Below is a small trained network, with its code and all its weights. Each question gives an input and a class and asks what happens when units are switched off, that is, made to give their printed mean instead of their output.

import numpy as np


def w(rows, s, z=0):
    codes = np.array(rows[::2]) - 128.0
    scale = np.full(codes.shape[1], s)
    scale[-1] = z or s
    return codes * scale


def f(y):
    return np.maximum(y, 0)


def log_softmax(a):
    a = a - a.max(-1, keepdims=True)
    return a - np.log(np.exp(a).sum(-1, keepdims=True))


def net(x, mask):
    res = np.array(x, float).reshape(1, 5) / 4 @ E
    y = f(res @ A[0][:, :-1].T + A[0][:, -1])
    res = res + np.where(mask, y, B[0][:, -1]) @ B[0][:, :-1]
    return log_softmax(res[-1] @ U[:, :-1].T + U[:, -1])


A, B = {}, {}
E = w([
[57,32,108,109,114,239,146],'x0',
[198,2,106,169,184,100,95],'x1',
[213,143,168,95,74,208,33],'x2',
[180,175,29,222,129,200,167],'x3',
[138,142,255,197,175,173,173],'x4',
],0.0087)
A[0] = w([
[168,158,7,153,120,180,145,101],'n0',
[90,113,114,135,159,70,227,67],'n1',
[62,96,202,131,122,64,85,119],'n2',
[197,193,147,127,137,73,119,56],'n3',
[150,202,131,156,134,53,94,74],'n4',
[110,78,220,40,119,83,112,85],'n5',
[83,108,60,131,109,57,160,94],'n6',
[76,87,138,147,132,206,152,94],'n7',
[58,255,110,100,99,188,170,118],'n8',
[104,104,116,128,133,102,207,72],'n9',
[72,129,94,150,179,95,178,148],'n10',
[232,132,162,107,68,174,61,91],'n11',
[172,166,181,160,151,93,146,120],'n12',
[178,129,165,116,65,205,55,27],'n13',
[55,191,84,91,95,124,87,78],'n14',
[109,164,30,134,131,126,66,66],'n15',
[156,123,47,133,87,126,130,57],'n16',
[125,118,251,238,203,163,142,37],'n17',
[168,57,130,140,226,134,99,56],'n18',
[92,121,135,164,184,61,192,88],'n19',
[115,165,75,55,82,109,137,68],'n20',
[141,148,201,178,175,147,158,5],'n21',
[162,32,21,118,135,58,37,78],'n22',
[94,83,174,145,129,203,170,101],'n23',
[187,164,141,125,156,96,91,70],'n24',
[74,113,168,66,107,88,97,115],'n25',
[65,44,99,77,90,225,146,75],'n26',
[182,150,123,96,85,150,54,70],'n27',
[163,149,128,252,121,182,190,79],'n28',
[98,102,172,58,121,77,109,74],'n29',
[185,195,136,157,139,20,118,102],'n30',
[61,119,108,174,175,84,179,124],'n31',
[52,224,166,84,72,150,148,48],'n32',
[194,49,108,169,221,116,110,67],'n33',
[84,77,177,79,144,94,87,57],'n34',
[71,140,82,133,197,78,181,86],'n35',
],0.0087,0.003)
B[0] = w([
[125,185,78,232,99,88,105,235],'n0',
[154,155,190,110,122,223,45,205],'n1',
[171,197,89,204,96,145,151,210],'n2',
[74,47,87,125,185,122,85,199],'n3',
[45,48,50,125,203,143,107,205],'n4',
[160,218,95,238,109,117,125,228],'n5',
[104,125,184,73,42,175,83,197],'n6',
[73,48,62,131,179,109,68,192],'n7',
[244,126,154,130,217,88,225,254],'n8',
[134,154,165,109,139,172,83,173],'n9',
[174,167,164,103,133,204,84,204],'n10',
[160,179,212,81,106,216,58,221],'n11',
[35,48,87,99,140,77,115,198],'n12',
[157,154,176,83,130,216,80,204],'n13',
[127,132,186,93,153,77,209,198],'n14',
[75,143,123,144,42,72,107,192],'n15',
[117,159,132,152,67,71,139,181],'n16',
[85,106,193,65,4,1,157,245],'n17',
[227,130,151,83,193,112,229,194],'n18',
[142,139,175,81,92,197,83,212],'n19',
[109,65,171,73,85,60,175,192],'n20',
[81,87,134,76,49,31,106,191],'n21',
[128,104,187,67,102,58,247,245],'n22',
[32,31,103,103,171,72,99,193],'n23',
[98,90,88,130,196,165,103,181],'n24',
[133,161,84,216,100,107,119,203],'n25',
[45,24,29,126,227,123,82,223],'n26',
[98,138,178,86,87,229,93,193],'n27',
[127,222,82,228,51,71,108,231],'n28',
[160,171,51,236,93,126,94,199],'n29',
[51,28,40,116,235,150,61,237],'n30',
[174,177,160,87,114,233,65,210],'n31',
[186,123,169,109,210,98,227,222],'n32',
[234,162,150,123,209,124,233,215],'n33',
[150,168,61,199,98,105,129,196],'n34',
[137,166,173,107,112,215,63,205],'n35',
],0.0063,0.0092)
U = w([
[147,152,173,75,118,248,73,91],'0',
[57,61,53,115,223,136,97,85],'1',
[153,187,77,250,94,117,132,82],'2',
[194,128,166,88,210,115,253,65],'3',
[79,107,156,59,41,60,154,254],'4',
],0.015,0.0045)

Each question gives the input, the list of numbers given to net, and the class t.
The units are the neurons (one row each of A and B). Each row of codes is followed by its name. A weight is (code - 128) times the scale printed after its matrix; where a second scale follows, it is the last column's (A, B and U).
mask holds one flag per neuron, in row order. A switched-off neuron (its flag False) gives its mean, the last column of its row in B, instead of its output. The means were averaged over made-up inputs and are rounded, as every weight is.
A unit's drop is (log p(t) with every unit on - log p(t) with that unit switched off) / (log p(t) with every unit on - log p(t) with every unit switched off).
The circuit of an input: a set's keep is (log p(t) with only the set's units on - log p(t) with every unit switched off) / (log p(t) with every unit on - log p(t) with every unit switched off). Starting from the 12 units with the biggest drops (on a tie, the unit counted first), units are removed one at a time, each time the one whose removal leaves the highest keep (on an exact tie, the one counted first), for as long as the keep stays at least 0.8.
circuit, biggest first: the units of the circuit, biggest drop first
k most important neurons: the k neurons with the biggest drops, biggest first
drop of u: that unit's drop, to one decimal
input [-3,-3,0,-8,7], class 2: circuit, biggest first => (n5)
input [1,4,2,-5,5], class 2: circuit, biggest first => (n5 n34)
input [2,3,5,-4,-5], class 0: 3 most important neurons => (n17 n11 n13)
input [3,4,1,0,5], class 4: 2 most important neurons => (n17 n8)
input [-7,2,-4,-6,-7], class 1: 2 most important neurons => (n30 n4)
input [-2,4,-4,-2,-6], class 4: 2 most important neurons => (n22 n8)
input [2,6,3,5,-4], class 3: 3 most important neurons => (n22 n33 n18)
input [-7,2,6,-4,5], class 1: 3 most important neurons => (n30 n12 n3)
input [-5,-1,7,3,-8], class 4: 3 most important neurons => (n22 n15 n20)
input [7,8,-6,6,4], class 3: 3 most important neurons => (n33 n18 n30)
input [7,-8,-5,6,5], class 3: 4 most important neurons => (n8 n32 n30 n4)
input [2,6,2,4,2], class 3: 2 most important neurons => (n33 n18)
input [-7,8,-5,-8,4], class 2: 3 most important neurons => (n5 n2 n29)
input [8,-6,2,-1,-2], class 1: circuit, biggest first => (n26)
input [6,-1,-2,8,-8], class 2: 3 most important neurons => (n0 n17 n21)
input [4,3,-2,-8,8], class 2: 4 most important neurons => (n5 n2 n34 n29)
input [-2,-8,5,2,6], class 3: drop of n8 => 0.4
input [4,6,3,-1,2], class 3: drop of n33 => 0.1
input [-5,-4,-1,3,8], class 4: drop of n17 => 0.6
input [3,6,-4,5,-7], class 4: circuit, biggest first => (n22)
